Here is a tiny trained network, its code and every weight. The questions are about switching its units off for an input and a target symbol, where a switched-off unit gives its printed mean instead of its output.

import numpy as np


def w(rows, s, z=0):
    codes = np.array(rows[::2]) - 128.0
    scale = np.full(codes.shape[1], s)
    scale[-1] = z or s
    return codes * scale


def f(y):
    return np.maximum(y, 0)


def softmax(a):
    e = np.exp(a - a.max(-1, keepdims=True))
    return e / e.sum(-1, keepdims=True)


def log_softmax(a):
    a = a - a.max(-1, keepdims=True)
    return a - np.log(np.exp(a).sum(-1, keepdims=True))


def net(x, mask):
    ids = ['αβδεζηθλμξτψ'.index(c) for c in x.split()]
    T = len(ids)
    res = E[ids] + P[:T]
    u = 0
    for l in range(3):
        r = res
        for j in range(2):
            rows = slice(2 * j, 2 * j + 2)
            q, k, v = (r @ M[l][rows].T for M in (Q, K, V))
            z = softmax(np.where(np.tri(T) > 0, q @ k.T / 2**0.5, -1e9)) @ v
            o = O[l][rows]
            res = res + np.where(mask[u + j], z, o[:, -1]) @ o[:, :-1]
        u += 2
        y = f(res @ A[l][:, :-1].T + A[l][:, -1])
        res = res + np.where(mask[u : u + 4], y, B[l][:, -1]) @ B[l][:, :-1]
        u += 4
    return log_softmax(res[-1] @ U[:, :-1].T + U[:, -1])


Q, K, V, O, A, B = {}, {}, {}, {}, {}, {}
E = w([
[199,182,131,109,147,82,151,172,192,151,137,110],'α',
[110,130,227,123,151,179,59,99,175,133,153,102],'β',
[80,202,75,60,90,130,162,145,100,210,158,93],'δ',
[166,130,124,154,179,107,190,76,75,93,247,176],'ε',
[148,121,182,164,196,142,60,22,86,104,72,117],'ζ',
[82,206,137,153,146,236,101,155,133,195,134,84],'η',
[55,108,150,66,174,44,150,89,151,108,152,122],'θ',
[99,150,41,99,147,1,190,156,117,175,86,95],'λ',
[189,135,68,108,185,89,122,87,72,154,98,95],'μ',
[172,32,65,233,61,45,117,73,131,73,111,32],'ξ',
[49,70,63,98,116,155,62,59,99,226,210,170],'τ',
[142,168,159,111,196,110,117,133,160,184,32,58],'ψ',
],0.008)
P = w([
[38,137,71,96,139,110,68,133,217,29,90,106],'0',
[205,168,188,120,188,102,124,114,130,178,221,74],'1',
[194,162,160,144,176,82,96,107,120,187,200,88],'2',
[177,151,134,164,171,84,95,92,97,184,172,105],'3',
[153,119,105,153,163,79,93,77,80,178,159,107],'4',
[129,109,76,166,169,70,95,79,70,169,142,128],'5',
[123,93,47,174,164,81,84,66,70,162,115,148],'6',
[124,75,5,162,166,74,76,44,69,145,109,153],'7',
[134,64,4,155,167,105,60,38,57,128,102,167],'8',
],0.0039)
Q[0] = w([
[223,105,91,194,137,116,133,91,71,33,71,63],'L0H0',
[64,9,19,178,55,41,6,65,123,226,100,96],'L0H0',
[154,48,92,254,48,40,98,93,146,93,136,68],'L0H1',
[127,166,139,65,176,171,135,145,58,124,127,190],'L0H1',
],0.0055)
K[0] = w([
[192,88,107,195,110,75,122,99,110,26,13,45],'L0H0',
[74,2,2,179,16,151,37,48,89,154,117,160],'L0H0',
[83,93,151,128,99,118,84,124,203,44,51,100],'L0H1',
[150,117,120,127,139,144,142,120,79,177,204,206],'L0H1',
],0.0053)
V[0] = w([
[182,50,108,194,145,44,128,88,119,38,76,27],'L0H0',
[87,137,123,79,224,132,70,70,103,207,160,143],'L0H0',
[69,95,171,117,54,132,171,219,253,48,112,173],'L0H1',
[188,40,103,227,99,102,93,52,45,147,204,121],'L0H1',
],0.0051)
O[0] = w([
[152,91,133,196,188,41,185,121,151,54,79,189,180],'L0H0',
[101,196,130,65,216,134,27,142,75,162,111,119,232],'L0H0',
[116,47,172,151,30,96,204,103,205,86,168,97,2],'L0H1',
[209,32,76,124,240,175,97,146,59,124,169,253,170],'L0H1',
],0.0056,0.0047)
A[0] = w([
[107,222,65,99,144,37,161,224,111,174,62,32,202],'L0N0',
[154,126,85,117,255,122,68,49,18,147,108,177,253],'L0N1',
[94,145,241,192,147,128,73,77,146,106,102,88,168],'L0N2',
[35,120,112,96,88,43,186,87,195,66,169,69,209],'L0N3',
],0.0047,0.0031)
B[0] = w([
[162,236,110,49,150,125,165,168,198,232,48,121,173],'L0N0',
[138,208,115,120,234,74,77,152,74,97,103,204,251],'L0N1',
[46,169,233,184,151,131,54,90,178,140,115,106,140],'L0N2',
[97,183,153,115,149,130,254,29,234,167,191,149,138],'L0N3',
],0.0051,0.016)
Q[1] = w([
[105,50,139,141,1,164,211,98,196,95,213,68],'L1H0',
[133,38,112,184,75,157,175,111,147,70,114,95],'L1H0',
[131,215,91,109,205,105,66,124,78,156,102,188],'L1H1',
[103,53,174,115,25,204,169,148,178,127,214,61],'L1H1',
],0.0062)
K[1] = w([
[145,131,195,121,83,147,163,140,215,170,163,61],'L1H0',
[108,138,170,133,51,152,139,144,255,140,110,54],'L1H0',
[163,77,60,165,115,107,95,106,84,133,144,118],'L1H1',
[112,201,186,69,164,180,128,175,170,129,125,155],'L1H1',
],0.0058)
V[1] = w([
[87,109,170,183,111,167,153,100,144,88,226,160],'L1H0',
[134,99,165,215,164,112,102,61,106,3,163,177],'L1H0',
[74,169,204,81,100,179,127,127,196,208,113,69],'L1H1',
[119,58,135,218,60,105,226,46,228,108,94,65],'L1H1',
],0.0054)
O[1] = w([
[77,143,61,235,78,98,117,89,159,176,197,70,41],'L1H0',
[65,43,157,244,186,81,101,138,110,144,160,197,139],'L1H0',
[54,196,127,100,106,176,102,62,172,108,95,2,72],'L1H1',
[182,25,122,137,172,233,148,31,160,185,100,116,5],'L1H1',
],0.0051,0.016)
A[1] = w([
[186,186,65,43,144,145,167,122,170,169,3,120,221],'L1N0',
[49,133,105,103,134,147,36,150,127,152,104,123,173],'L1N1',
[19,158,77,189,148,93,87,126,189,163,175,119,253],'L1N2',
[202,46,136,158,159,173,126,117,90,150,158,172,152],'L1N3',
],0.0044,0.0025)
B[1] = w([
[233,166,61,149,140,160,191,139,243,114,140,159,255],'L1N0',
[91,187,130,83,120,213,17,118,83,45,167,114,204],'L1N1',
[4,178,115,203,178,110,71,96,208,169,240,131,169],'L1N2',
[144,37,64,75,169,134,137,184,116,180,121,127,180],'L1N3',
],0.0043,0.01)
Q[2] = w([
[165,2,93,174,141,171,180,79,90,206,99,144],'L2H0',
[174,125,29,122,224,59,84,188,110,124,73,229],'L2H0',
[130,177,164,113,150,68,102,245,131,102,152,143],'L2H1',
[107,152,146,132,59,159,147,99,140,83,139,81],'L2H1',
],0.0065)
K[2] = w([
[115,120,124,148,91,175,144,78,255,113,130,40],'L2H0',
[121,139,71,134,112,134,105,96,137,60,111,176],'L2H0',
[139,141,129,130,138,102,122,162,63,97,113,175],'L2H1',
[137,139,137,108,133,159,127,116,127,178,153,130],'L2H1',
],0.0078)
V[2] = w([
[32,99,233,201,152,111,2,120,82,94,165,152],'L2H0',
[66,137,86,74,79,196,48,113,116,180,212,92],'L2H0',
[75,174,196,146,138,137,121,58,178,125,68,99],'L2H1',
[133,179,205,73,133,146,61,144,99,100,45,104],'L2H1',
],0.0061)
O[2] = w([
[87,151,204,131,100,70,12,117,197,111,110,204,169],'L2H0',
[220,182,106,103,45,210,74,74,130,46,177,222,63],'L2H0',
[124,20,123,105,162,183,131,21,183,187,117,198,51],'L2H1',
[165,135,185,114,130,165,184,55,81,168,2,160,253],'L2H1',
],0.0058,0.011)
A[2] = w([
[121,71,83,148,158,165,173,167,97,194,127,3,36],'L2N0',
[161,101,61,82,142,247,208,68,93,159,133,105,128],'L2N1',
[192,103,150,154,137,207,108,80,167,107,115,138,254],'L2N2',
[111,85,90,144,182,115,148,148,129,190,121,52,120],'L2N3',
],0.006,0.0024)
B[2] = w([
[181,108,151,83,39,78,71,141,177,103,79,67,219],'L2N0',
[122,139,88,185,88,83,111,62,116,216,167,120,251],'L2N1',
[194,180,160,173,253,225,168,152,194,16,126,71,162],'L2N2',
[154,70,161,39,100,123,77,151,159,106,107,103,209],'L2N3',
],0.0061,0.013)
U = w([
[155,130,131,143,115,130,128,108,144,110,156,108,162],'α',
[145,112,155,106,164,207,125,118,179,24,110,149,108],'β',
[132,192,102,193,64,135,167,96,47,138,189,119,139],'δ',
[85,198,104,253,141,83,155,173,144,142,247,92,128],'ε',
[82,83,180,160,131,111,101,88,176,218,45,190,80],'ζ',
[123,193,81,239,147,229,147,134,94,103,142,143,151],'η',
[90,122,118,105,222,144,203,57,137,158,216,189,214],'θ',
[108,108,125,93,29,73,116,92,107,153,87,110,2],'λ',
[126,121,188,65,171,147,202,169,74,77,70,94,207],'μ',
[135,90,101,108,124,131,103,174,193,44,161,103,145],'ξ',
[180,164,124,55,35,148,71,150,146,46,157,168,109],'τ',
[143,111,132,157,146,174,101,67,118,137,53,120,45],'ψ',
],0.0044,0.0026)

Each question gives the input, a string of symbols that net reads in full, and the target symbol t.
The units are the heads (2 rows each of Q, K, V and O) and the neurons (one row each of A and B). Each row of codes is followed by its name. A weight is (code - 128) times the scale printed after its matrix; where a second scale follows, it is the last column's (O, A, B and U).
mask holds one flag per unit, layer by layer, with each layer's heads first. A switched-off unit (its flag False) gives its mean, the last column of its rows in O or B, instead of its output. The means were averaged over made-up inputs and are rounded, as every weight is.
A unit's drop is (log p(t) with every unit on - log p(t) with that unit switched off) / (log p(t) with every unit on - log p(t) with every unit switched off).
unit that matters most: the unit with the biggest drop
top k neurons: the k neurons with the biggest drops, biggest first
top k neurons in layer l: the k neurons of layer l with the biggest drops, biggest first
which heads matter: for each layer, one digit per head in row order, 1 if its drop is at least 0.15 and else 0, layers parted by /
input μ μ μ λ λ λ ξ, target μ: unit that matters most : L2H0
input ε β α μ δ λ ζ ξ λ, target ε: which heads matter : 01 / 10 / 01
input η ξ λ λ μ ζ, target η: top 2 neurons : [L0N1; L2N2]
input λ μ λ τ η β μ ζ δ, target ζ: which heads matter : 00 / 10 / 10
input λ μ λ δ λ τ ξ ζ α, target λ: top 3 neurons in layer 0 : [L0N0; L0N1; L0N3]
input δ θ ξ τ, target δ: which heads matter : 11 / 11 / 10
input λ θ η μ λ δ, target μ: which heads matter : 00 / 10 / 10
input β μ α μ ξ, target β: which heads matter : 11 / 01 / 11
input μ ζ λ ξ ξ μ β, target μ: top 2 neurons in layer 2 : [L2N1; L2N3]
input δ ζ ξ, target δ: top 3 neurons : [L2N1; L0N1; L1N0]
input ψ ψ δ ε β, target ε: top 2 neurons in layer 1 : [L1N2; L1N1]
input λ μ β τ ψ α τ β, target τ: which heads matter : 10 / 01 / 10
input τ λ λ, target τ: which heads matter : 10 / 00 / 10
input τ ζ ε τ η, target τ: which heads matter : 11 / 01 / 10
input θ λ ψ μ ξ μ, target θ: unit that matters most : L1H1
input τ β η μ μ ζ λ τ, target τ: top 2 neurons : [L0N0; L1N1]
input τ θ ζ λ θ, target ζ: top 2 neurons : [L0N1; L0N0]
input ζ θ θ μ τ λ β ε λ, target ε: which heads matter : 00 / 11 / 01
input δ η λ λ θ, target θ: which heads matter : 01 / 01 / 11
input τ μ λ α μ β η, target μ: unit that matters most : L1H0
input δ ξ ε θ ψ ε τ λ α, target δ: top 2 neurons : [L2N1; L0N1]
input ψ α η τ μ τ μ λ ε, target ε: which heads matter : 01 / 11 / 01
input τ ξ μ, target τ: which heads matter : 11 / 01 / 11
input ψ α τ ξ μ μ θ τ, target ψ: top 3 neurons : [L0N1; L2N0; L0N0]
input δ θ λ ψ η, target η: which heads matter : 01 / 11 / 10
input ε μ μ ζ μ ζ μ β, target μ: top 2 neurons : [L0N2; L2N1]
input δ μ ζ τ, target τ: which heads matter : 10 / 01 / 10
input ξ δ λ η μ δ, target ξ: unit that matters most : L2H1
input θ μ μ μ ε λ β, target ε: which heads matter : 01 / 11 / 01
input ψ ε μ ψ, target μ: top 2 neurons : [L0N1; L2N1]
